Below is a small trained network, with its code and all its weights. Each question gives an input and a class and asks what happens when units are switched off, that is, made to give their printed mean instead of their output.

import numpy as np


def w(rows, s, z=0):
    codes = np.array(rows[::2]) - 128.0
    scale = np.full(codes.shape[1], s)
    scale[-1] = z or s
    return codes * scale


def f(y):
    return y / 2 * (1 + np.tanh(0.7978845608 * (y + 0.044715 * y**3)))


def log_softmax(a):
    a = a - a.max(-1, keepdims=True)
    return a - np.log(np.exp(a).sum(-1, keepdims=True))


def net(x, mask):
    res = np.array(x, float).reshape(1, 3) / 4 @ E
    y = f(res @ A[0][:, :-1].T + A[0][:, -1])
    res = res + np.where(mask, y, B[0][:, -1]) @ B[0][:, :-1]
    return log_softmax(res[-1] @ U[:, :-1].T + U[:, -1])


A, B = {}, {}
E = w([
[6,171,177,16,21,207,64,208],'x0',
[227,225,251,206,101,199,205,213],'x1',
[91,52,24,205,2,230,219,118],'x2',
],0.0053)
A[0] = w([
[32,45,17,40,178,23,59,52,84],'neuron 0',
[73,79,10,170,47,217,255,100,139],'neuron 1',
[56,169,161,97,52,158,103,153,2],'neuron 2',
[60,165,146,54,81,183,67,181,51],'neuron 3',
[204,77,109,241,214,42,168,63,137],'neuron 4',
[41,176,143,37,74,186,40,211,55],'neuron 5',
[45,169,184,39,62,161,60,193,99],'neuron 6',
[136,196,187,38,246,30,55,177,3],'neuron 7',
[152,191,179,70,216,45,33,175,10],'neuron 8',
[207,212,213,174,106,163,164,209,123],'neuron 9',
[187,105,88,201,227,66,182,81,82],'neuron 10',
],0.0052,0.0017)
B[0] = w([
[35,220,230,195,21,3,219,166,224],'neuron 0',
[43,36,208,235,205,219,47,232,255],'neuron 1',
[216,71,18,93,160,189,115,110,157],'neuron 2',
[194,170,81,60,204,115,177,56,174],'neuron 3',
[222,183,44,29,114,185,204,44,241],'neuron 4',
[238,163,24,56,106,197,203,48,195],'neuron 5',
[231,201,70,39,105,148,188,59,194],'neuron 6',
[31,14,185,227,217,238,32,189,194],'neuron 7',
[44,59,179,195,204,199,42,205,182],'neuron 8',
[10,184,189,204,94,43,206,199,219],'neuron 9',
[220,165,46,66,163,191,201,58,210],'neuron 10',
],0.0048,0.0066)
U = w([
[227,170,47,28,166,198,186,40,58],'0',
[31,6,174,226,182,233,25,214,7],'1',
[37,226,237,181,28,3,213,179,248],'2',
],0.0044,0.0018)

Each question gives the input, the list of numbers given to net, and the class t.
The units are the neurons (one row each of A and B). Each row of codes is followed by its name. A weight is (code - 128) times the scale printed after its matrix; where a second scale follows, it is the last column's (A, B and U).
mask holds one flag per neuron, in row order. A switched-off neuron (its flag False) gives its mean, the last column of its row in B, instead of its output. The means were averaged over made-up inputs and are rounded, as every weight is.
A unit's drop is (log p(t) with every unit on - log p(t) with that unit switched off) / (log p(t) with every unit on - log p(t) with every unit switched off).
The circuit of an input: a set's keep is (log p(t) with only the set's units on - log p(t) with every unit switched off) / (log p(t) with every unit on - log p(t) with every unit switched off). Starting from all 11 units, units are removed one at a time, each time the one whose removal leaves the highest keep (on an exact tie, the one counted first), for as long as the keep stays at least 0.8.
circuit, biggest first: the units of the circuit, biggest drop first
unit that matters most: the unit with the biggest drop
k most important neurons: the k neurons with the biggest drops, biggest first
drop when u is switched off: that unit's drop, to one decimal
input [-4,-8,-2], class 2: most important neuron => (neuron 0)
input [2,-4,0], class 2: 3 most important neurons => (neuron 0; neuron 4; neuron 10)
input [6,6,-4], class 0: 3 most important neurons => (neuron 5; neuron 6; neuron 0)
input [3,5,-6], class 1: 2 most important neurons => (neuron 7; neuron 8)
input [6,6,0], class 0: circuit, biggest first => (neuron 5; neuron 6)
input [0,-3,-1], class 2: 2 most important neurons => (neuron 1; neuron 0)
input [8,-8,-7], class 0: 4 most important neurons => (neuron 5; neuron 6; neuron 3; neuron 1)
input [-5,3,-6], class 1: 4 most important neurons => (neuron 7; neuron 8; neuron 6; neuron 5)
input [-7,-6,-8], class 1: 4 most important neurons => (neuron 7; neuron 8; neuron 6; neuron 5)
input [-4,-6,5], class 2: 4 most important neurons => (neuron 0; neuron 7; neuron 8; neuron 2)
input [-1,-5,-2], class 2: 2 most important neurons => (neuron 0; neuron 1)
input [-2,-6,1], class 2: drop when neuron 0 is switched off => 0.5
input [0,6,-6], class 1: drop when neuron 8 is switched off => 0.4
input [8,-8,1], class 0: unit that matters most => neuron 5
input [-1,3,8], class 1: drop when neuron 1 is switched off => 0.3
